Each row is followed by its class number.
[ -87   84 -104 -229  -51   37  435  318  364  -63  -59 -152  370 -229
 -381  144 -201 -458 -207 -179  311  172   78  -68  -53  103 -387  107
  -71 -206   95   43]
3
[  72   89  -94  -56  -61  272   68  228   17   73  -93  -24   80  -12
  196 -166   88  -80   36   24   32   69   34  -89  -36  -77   68  117
   16   35   60  -42]
7
[  59   92  -56  -85  -80  223    9  256    2   54 -114   -1  110  -16
  277 -191   90  -21   47    8   54  100  121  -61  -33  -42   81   54
   68   72   40  -82]
8
[  61   26 -204  -34   13    0  -13  -12   85  -32 -180 -110   25  -11
  -19  -88  -61    6   25  -43   70   23    4  -38   11  -10   37   96
  -38   43   88  -42]
11
[  -3    1 -187 -100  -45  -51   20   11   15   -2 -174 -132  190  -39
  -52  -23  -14   40   45   -4   96  114   49   54   16   51   65   91
    2   37   89   -2]
3
[  65  -20  -88  -42  -47   33    4   66   39  -14 -181 -161  -30   -9
  -18  -77  -19  136   65  -50  120   54   90  -34   26   28   36  109
  -23   33  154   43]
7
[  14   52   70   16 -130  233    9  -13 -217  118   22  176  148 -107
  -15  -31  -25  -28 -130 -130   79  169    0  109  -25 -132  208  225
  -75  -15   -8  204]
1
[ -22   18  217  164  704  -76   42 -413  -23    7  447 -578  197 -625
 -700 -101  189 -107   69 -408  -78 -249 -102 -286 -241   21 -120  623
  339 -421  182  132]
10
[  35  -21  210  -58   67  224  238  184  -53  -48  279  -46    7 -257
 -166 -226   38   24   24  -49   37  -29  122  -97 -105   23   53  124
   73  -97 -161  263]
6
[   8  211 -103  -98 -129  198   -4  227  364  -77 -288 -378  340 -210
  147 -188 -171  -18  -91 -292   96  253    0 -286  -55 -153 -148  172
   74 -205  156   33]
11
[ 162   37   -1   -2  114  183 -311  140  266   -1 -152 -185 -107  -47
  277 -599   76  448  364  194 -232 -103 -232 -331  -47  -12  157   17
  411   61 -309 -216]
9
[  17   29  434  -94 -280  274  211  295  -50   71   52 -234  287  -63
  122  116   30  161  175 -291  265  217  278 -109  -52 -166 -172  125
  133  199  220  434]
4
[  67  107  -50  -91  -66  263   70  233   12   31  -45  -69  121  -42
  179 -141   89 -111   64  -50  115   79   97  -85  -43 -128   -1   98
   37   72   71  -53]
1
[-413   93  -55 -317 -480  476  142  349  -67  220 -233   46 -122 -329
  137   87  420   85  164  124  226   44   29  -69 -127 -144 -198  235
  133  222 -156  -21]
7
[-111   16  475  126  411 -369 -229 -519 -496  233  359  -73 -204 -388
 -156  187  339  191  -90 -370 -196 -181  224  191 -250  119  434   50
   70  -36  457  244]
7
[   1    0  152 -141 -236   40 -325  377   58  311 -375  347 -202  239
  508 -197 -155  281 -100  197  -15  293   21   89  -64  -53  319 -587
   92 -143  -58  114]
7
[  61  108 -100 -100 -120  275   41  235  -24   13  -92  -21   81  -69
  220 -155  125  -83   80  -44   75  104   88  -74   -6 -116   53   88
   32   50   43  -86]
5
[ 117   26  213  -25  -13  -23 -155 -222 -311  111  240 -161 -350   31
  108   -1   85  152  273 -296   40 -196  155   55    5  -28  238  -24
  -90  172  284   13]
10
[-209  -32 -151 -364 -211 -305  194  295  101 -339 -160  184  119  118
  123  299  -57 -358  -52  162  397  104  302  108  143   55 -227 -313
 -127  219 -216 -195]
4
[ 188  -67  -41   31  219 -134  167  208  286 -123  -30 -148  616  257
  -30   66  -90 -119 -120  143   -3  198  201   38  -37  234  -76  -28
  191  -86  130  258]
11
[-104  121 -127 -106 -236  235  169   47    2   85  -19  -76  243 -151
   12  191  -41 -297 -252 -139  188  179  -61 -125  -55 -134   43  420
 -156 -147  194  184]
0
[  70  -14 -130  -46   11  -38   20   77  106  -24 -128  -70  182   11
  -51 -100 -112   11   37   20  104  101   36   -8   18   -7  -47  -16
   52    6  -11  -22]
9
[  84  100 -130  -63  -43  256    7  210   43   57 -121  -65  102  -61
  204 -203  126  -41   77    5   18   78   82 -122  -12  -51   16   98
   95   15   32 -101]
7
[ 158 -239   91    0  214 -464 -336 -111  -77  259    9  395 -304 -134
 -174 -373  -21  283  148  311   -4  -42   67    8  159  304   96 -552
  314 -431 -528 -426]
9
[ 108  136 -146 -125 -282   61  -18  -83  135  137  -51    5  314  -21
  -52  198  -93 -202 -175 -286   61  217 -123 -119   14 -214  -58   33
   -1 -242   91  231]
11
[  74  122 -108  -63  -72  233   38  244   44   -1 -116  -19  116   -1
  252 -202   54 -140   76   -2   72   87   67  -67    2  -96   -2   -5
   17   82   11 -163]
10
[  57 -105  -90    0 -108  183 -117   95   39  313   32  407 -430 -184
  -79 -300   86   80  222  293  -23 -236  -45 -135  108   61   -7 -201
   17 -221 -439 -540]
2
[ 113   -7 -123  -22  -50   27  -53  125  127   26 -249  -39   26   60
   92 -170 -111  129   68   29   78  100   79  -30   57   23    6  -67
    4   12   23  -64]
11
[-105   81   13 -125 -504  350 -311  -34    4  417   25  308 -570   45
  144  369  306   46  363   12   -4 -169  -94 -133   63 -233 -470 -346
   32  -77 -123 -130]
6
[  92   97  -40  -98  -22  212  119  205   33   10  -14  -92   94  -88
  110 -171   77 -112   86  -72   66   32   57 -113  -50 -134   18   75
   65   81   44  -74]
1
[127 -37 105   8 -12 -26  97  71 -36  51  99 144 344 -62  59  14 -94  33
 -34  -9 103 230 217  44   1 -49 134  -8  56 -23  37 206]
2
[  59  111  -73  -72  -74  237   57  206    6   37  -64  -27  102  -45
  192 -129   86 -154   39  -29   92   90   49  -72  -21 -116    6   75
   20   55   32  -93]
8
[ 209  -40  -40 -126   46 -349  -33   51   89 -180 -216  -36  508   62
   67  -75 -122    3 -126   21  110  455    3   14  107   62  169  -34
  268 -236 -123  234]
9
[ -49  115 -153 -252   62  275  508  376  403 -350 -160 -612  218 -566
 -293 -309 -104 -241  -42 -259  178 -128  177 -394  -73  -50   99  591
 -183   98   85 -118]
2
[  86    1 -197  -50   52 -115  -88   14  111  -47 -252 -122  129  113
   76 -104  -73   90  -34   32   41  118   41  -27   29   88   90   28
   28   -7   93   52]
10
[  51    1 -150  -47   12  -63  -14   -8   85  -12 -165  -88   92    9
  -42  -40  -23   24   67   15   44   64  -23  -20   46   15  -23   19
   34   12    7  -41]
11
[  22   97 -148  -78  -83  357  -13  566  262  -99 -458   56  170   95
  543 -375  131  165   27  343  -74  178  113 -264  -69   44   18   30
  225  137 -130   -6]
5
[  73  116  -28 -105 -132  279   87  263    9   11  -89  -47   70  -35
  232 -155   57  -80   83  -54   94   88   70 -105  -13 -169   40   72
   -9  125   46  -46]
8
[-166  222 -252   13 -432  676  142  225   52   26 -216   91 -232 -417
  156 -115  160 -281   62 -127   92 -156   48 -230  -44 -280 -218  268
 -366   25 -100 -326]
5
[ 184 -158   58  147 -223   81  -10  -26  -91  141  107  548 -189  178
  -62   19 -134  114   72  234 -212   79 -118  289  109   32   40 -484
  234  -45 -324   -8]
0
[-107  -70 -124  -98   61   42  128   46 -248 -223 -184   -5 -132 -123
 -175   33  260  -79 -262  168   12  181 -118  115   18  175  463  421
   13  -49  149  260]
2
[  35  -18    9   72 -296  339  -10  399   81  144 -293  170   49  369
  558 -108 -175  214   61  191  -49   86  143 -129   97  123   37   51
 -188  150   56   -3]
5
[ -93  -26    8  -60 -185  471   88  354  -64  125 -101  218 -612 -148
  171 -351  251  310  -34  179  -41 -223    8  -61 -142   24  274  180
 -162  162  -97  -28]
5
[  49   92  -73  -73    2  239  115  196  -29   28  -15  -49  162  -78
  143 -181   92 -141   63   -7   57   66   68  -43  -38  -92   86  143
   43   98   33  -91]
2
[ -84  148 -387   67   51   40 -240 -206   14 -219 -332 -263  -46  229
  328  140  217 -116 -173  136 -182   13 -328 -189  -65 -150  192  341
  -82   68  328  123]
6
[ -89  108 -545 -237 -127 -102  -87  144  168  -51 -232  239  275  173
  225  163   76 -396  -92  271  -87  107   75  141   47   79  -69 -331
  -11 -145 -117 -337]
1
[  52   68  -88  -75  -17  175   79  231   -1  -53  -77  -55  160  -14
  203 -164   84 -117   45   -4   92   77   96  -78  -19  -68   41  102
   25  109   35  -77]
0
[ 163  101  -88  -57  -36  258   88  209   34   -2  -39  -70  167  -94
  136 -246   47 -117   91  -55   73   84   89 -141   10 -123   31   72
   57   45   -2  -96]
3
[  30  -36  235 -155  -55 -131 -298 -224 -169  244  308 -136 -127   68
   16  264  385  290  406 -170  -70  -28  -60   41  -26   79 -112 -125
  485  -71  135  160]
4
[  68   26   37 -179 -195  118    2  104  189 -198  -71 -429  128 -195
 -199  -15   97  251  342 -337   93   98  -65 -245  130  -69 -196  239
  101  -38   88  130]
6
[  32  -16 -144  -29    9  -41  -47    2   68   -3 -151  -62   47   87
   18   -5  -77   57   -3   22   15   75   10   46   15   56   23    2
   32   11   84   24]
3
[-182  -68  249  102 -199  189   -5 -168 -344  178  244  209 -450    2
   -8  186   46  105   -1  -28  -19 -132 -189  135  -66 -103  171  104
  -95  130   80  141]
2
[  90  -36  -58 -118 -108  -40   46  179 -135  124 -230    3   44  124
  218  -96   79   92  -46   88   50  130  222  192  -11  161  323  -42
  -16   68  167   30]
9
[ -76   54  154  110 -330  197 -222   44 -177  243 -156  443 -581  290
  479  247  128   55    4  271 -171  -91   73   96   25 -208  -32 -561
 -133  116   30  -98]
11
[  63    6 -172  -58  -12   33   11   82  127    8 -203 -115   22    0
  -19 -126 -103   60   91   -1   74   20   66  -45   29    4  -24   25
  -29   35   54  -99]
6
[ 107  -42 -121    0   34 -104   -9   41  109  -31 -220  -65  147  104
   10 -110 -151   75    3   35   82  140    7   10   51   91   63    4
   13   34   43   50]
10
[ -67  -62  157  -96 -292  111   83  294  -71  176 -187  162 -137  261
  247   -9  -60  193   23   97   88  109  122  239  -52   71   30 -287
  -44  200  -37  226]
10
[ 131   85  -78 -105  -15  182  107  266  108    1  -57  -76  276  -61
  129 -196   22  -98   55  -31  103  142  118 -114  -18  -78  -24   39
  107   17    8  -39]
3
[ 290  -59   20 -251  -34 -186  233  449  241   14  -47  147  433  -81
  -40 -438 -427  -11  247  -23  399   73  752  130   42  165  -50 -628
  131  221 -313 -333]
7
[ 106    0 -103    1   31   16   55   32   44 -104 -176 -152   50   28
  -21  -96  -67   45    4  -46   79   56   34  -38   40   12  107  164
  -73  112  141   64]
11
[ 159 -119  139 -105   57 -380   42  -18  -35   36  239   19  327   31
 -191   79 -232    5   44 -203  221   87  448  129  100  211  -46 -299
   49  -83   55   28]
8
[ 146 -114  220   56   94  112  160  237  153  121 -129  -13 -324  199
  -65 -285 -271   96  155  111 -118 -300   79 -155    5  -17   20 -390
  -73  368 -197  -30]
7
[-103  -78  256  237  -10  386  120  286  -51  -45   87  143 -869   89
  218 -144  132  170   38  282 -291 -398  -91  -46  -45  -15   38 -124
 -321  113   24 -191]
1
[  39  106  -70 -129  -85  262   71  270  -12    6  -68  -26  116  -56
  243 -175  105  -87   72   -3   98  116   95  -54  -36 -111   71   80
   62  100   23  -60]
6
[ 103  -44   72  -63  -64  -48  167   64  234   28  216    1  224  130
 -141  201 -128 -124  -44    0   22    0  -38 -132   -2   -5 -190  -73
   47 -146  -52  191]
1
[  14   -5 -137  -39   38  -72  -16   15   78  -21 -173 -107   42   43
  -14  -31  -59   20   16   17   82   52   11   19   16   48  -17   46
   -8   34   81  -66]
1
[  81  101   -3  -66  -76  270   90  225  -25   -3  -14  -69  100  -78
  182 -147  117  -81  105  -60   62   81  104  -73  -17 -144    3   61
   58   88   45  -60]
1
[ 363   25 -302  -76  131   61   50  301  541 -202 -417 -479  656 -191
  -36 -536 -323   66 -108 -113  241  385  121 -600   37   52   68  320
  245 -143   37  272]
9
[ -14   17  154  -55    9  287  258  393   74 -308  164 -140 -194  161
  145 -134  -89  -19  105  -24   20  -60   -2  157 -103  -91   -3  -43
   28  315   97   22]
6
[ -86  -41  149  148 -260  407 -469   32 -268  628 -191  339 -364  168
  655    8  325  503  179  432 -322  -73  132  -57  -40  -74  345 -230
  246  267    7  -83]
5
[  22 -131  193   79  115  133   22   66 -158   59   60  214  -97  237
   52  -40   96  224   47  391 -169  -72 -239  -22  -72   22  368  244
  123   99  -49  257]
11
[-271  -99   92  126  281   64 -171 -353 -446  287  200  200 -899 -133
 -113   24  272  -26  205  130 -151 -794   46 -102  -66   35  207  167
 -280  244  -33 -459]
10
[ 143  -30  112 -150  -88   -6  181  132  199  -52   70  -37  196  -51
 -226   31 -280  -92   11 -267  265   19  164 -303   67 -190 -139  -27
 -108   33  -41  243]
2
